Below is a small trained network, with its code and all its weights. Each question gives an input and a target symbol and asks what happens when units are switched off, that is, made to give their printed mean instead of their output.

import numpy as np


def w(rows, s, z=0):
    codes = np.array(rows[::2]) - 128.0
    scale = np.full(codes.shape[1], s)
    scale[-1] = z or s
    return codes * scale


def f(y):
    return np.maximum(y, 0)


def softmax(a):
    e = np.exp(a - a.max(-1, keepdims=True))
    return e / e.sum(-1, keepdims=True)


def log_softmax(a):
    a = a - a.max(-1, keepdims=True)
    return a - np.log(np.exp(a).sum(-1, keepdims=True))


def net(x, mask):
    ids = ['αεζθμξπστφ'.index(c) for c in x.split()]
    T = len(ids)
    res = E[ids] + P[:T]
    r = res
    for j in range(3):
        rows = slice(2 * j, 2 * j + 2)
        q, k, v = (r @ M[0][rows].T for M in (Q, K, V))
        z = softmax(np.where(np.tri(T) > 0, q @ k.T / 2**0.5, -1e9)) @ v
        o = O[0][rows]
        res = res + np.where(mask[j], z, o[:, -1]) @ o[:, :-1]
    y = f(res @ A[0][:, :-1].T + A[0][:, -1])
    res = res + np.where(mask[3:11], y, B[0][:, -1]) @ B[0][:, :-1]
    return log_softmax(res[-1] @ U[:, :-1].T + U[:, -1])


Q, K, V, O, A, B = {}, {}, {}, {}, {}, {}
E = w([
[114,98,139,143],'α',
[112,77,115,96],'ε',
[122,141,128,104],'ζ',
[170,180,139,140],'θ',
[156,110,101,119],'μ',
[164,115,156,135],'ξ',
[139,98,6,106],'π',
[88,172,105,128],'σ',
[184,114,133,139],'τ',
[136,105,99,112],'φ',
],0.019)
P = w([
[129,57,154,136],'0',
[151,204,44,218],'1',
[135,157,22,196],'2',
[101,119,46,195],'3',
[81,82,183,101],'4',
[92,57,172,118],'5',
[55,2,163,182],'6',
],0.0074)
Q[0] = w([
[162,190,125,79],'head 1',
[104,115,249,108],'head 1',
[192,228,140,127],'head 2',
[204,158,102,163],'head 2',
[130,176,94,117],'head 3',
[171,112,96,35],'head 3',
],0.012)
K[0] = w([
[168,170,99,83],'head 1',
[162,221,5,180],'head 1',
[146,128,216,115],'head 2',
[75,85,165,52],'head 2',
[75,232,33,87],'head 3',
[116,109,163,215],'head 3',
],0.011)
V[0] = w([
[221,25,106,81],'head 1',
[2,42,176,125],'head 1',
[210,171,182,237],'head 2',
[129,44,69,108],'head 2',
[66,81,160,170],'head 3',
[155,87,110,91],'head 3',
],0.011)
O[0] = w([
[62,196,164,176,217],'head 1',
[227,214,147,59,102],'head 1',
[129,94,186,252,112],'head 2',
[46,176,165,71,254],'head 2',
[168,138,138,66,98],'head 3',
[109,190,101,154,142],'head 3',
],0.012,0.0036)
A[0] = w([
[35,69,109,116,25],'neuron 1',
[179,92,193,134,29],'neuron 2',
[175,174,178,172,190],'neuron 3',
[59,46,115,158,93],'neuron 4',
[157,186,1,172,176],'neuron 5',
[73,148,133,44,89],'neuron 6',
[103,192,124,134,2],'neuron 7',
[116,76,85,105,67],'neuron 8',
],0.0097,0.0058)
B[0] = w([
[211,171,107,91,211],'neuron 1',
[103,152,62,82,135],'neuron 2',
[134,125,113,68,193],'neuron 3',
[209,252,118,157,254],'neuron 4',
[133,2,217,133,242],'neuron 5',
[192,146,103,182,242],'neuron 6',
[149,134,37,17,172],'neuron 7',
[115,170,195,174,154],'neuron 8',
],0.0078,0.0071)
U = w([
[166,160,243,85,89],'α',
[161,175,159,85,46],'ε',
[135,128,139,106,144],'ζ',
[164,129,58,171,93],'θ',
[58,147,99,128,175],'μ',
[110,146,192,117,135],'ξ',
[129,146,83,117,31],'π',
[165,49,2,111,254],'σ',
[88,172,188,150,136],'τ',
[81,143,122,99,195],'φ',
],0.0091,0.0055)

Each question gives the input, a string of symbols that net reads in full, and the target symbol t.
The units are the heads (2 rows each of Q, K, V and O) and the neurons (one row each of A and B). Each row of codes is followed by its name. A weight is (code - 128) times the scale printed after its matrix; where a second scale follows, it is the last column's (O, A, B and U).
mask holds one flag per unit, heads first, then neurons. A switched-off unit (its flag False) gives its mean, the last column of its rows in O or B, instead of its output. The means were averaged over made-up inputs and are rounded, as every weight is.
A unit's drop is (log p(t) with every unit on - log p(t) with that unit switched off) / (log p(t) with every unit on - log p(t) with every unit switched off).
The circuit of an input: a set's keep is (log p(t) with only the set's units on - log p(t) with every unit switched off) / (log p(t) with every unit on - log p(t) with every unit switched off). Starting from all 11 units, units are removed one at a time, each time the one whose removal leaves the highest keep (on an exact tie, the one counted first), for as long as the keep stays at least 0.8.
circuit, biggest first: the units of the circuit, biggest drop first
k most important neurons: the k neurons with the biggest drops, biggest first
which heads matter: for each layer, one digit per head in row order, 1 if its drop is at least 0.15 and else 0, layers parted by /
drop of u: that unit's drop, to one decimal
input α θ σ σ σ τ, target σ: most important neuron => [neuron 2]
input τ τ μ, target τ: which heads matter => 110
input α α τ, target α: which heads matter => 100
input ε τ θ, target ε: circuit, biggest first => [head 1; head 2]
input τ μ α, target τ: which heads matter => 110
input σ ζ ζ, target σ: which heads matter => 110
input μ τ τ θ σ θ ζ, target θ: circuit, biggest first => [head 1; head 2; neuron 4]
input μ σ θ α θ ξ, target θ: circuit, biggest first => [head 1; neuron 4; head 2]
input θ τ φ, target θ: which heads matter => 110
input θ σ ε α ζ, target σ: which heads matter => 100
input σ α θ θ φ σ α, target θ: circuit, biggest first => [head 2; neuron 4]
input θ σ μ, target θ: circuit, biggest first => [head 1; neuron 4; head 2]
input τ τ α, target τ: circuit, biggest first => [head 2; head 1]
input σ τ σ σ, target σ: circuit, biggest first => [head 1]
input α θ ξ τ θ, target θ: circuit, biggest first => [head 1; head 2; neuron 4]
input ζ θ σ ξ τ, target θ: circuit, biggest first => [head 1; neuron 4; head 2]
input θ σ τ φ, target θ: drop of neuron 4 => 0.7
input α θ σ φ σ τ, target σ: drop of head 1 => 0.6
input τ φ τ, target τ: drop of neuron 7 => 0.0
input θ σ θ, target θ: circuit, biggest first => [head 2]
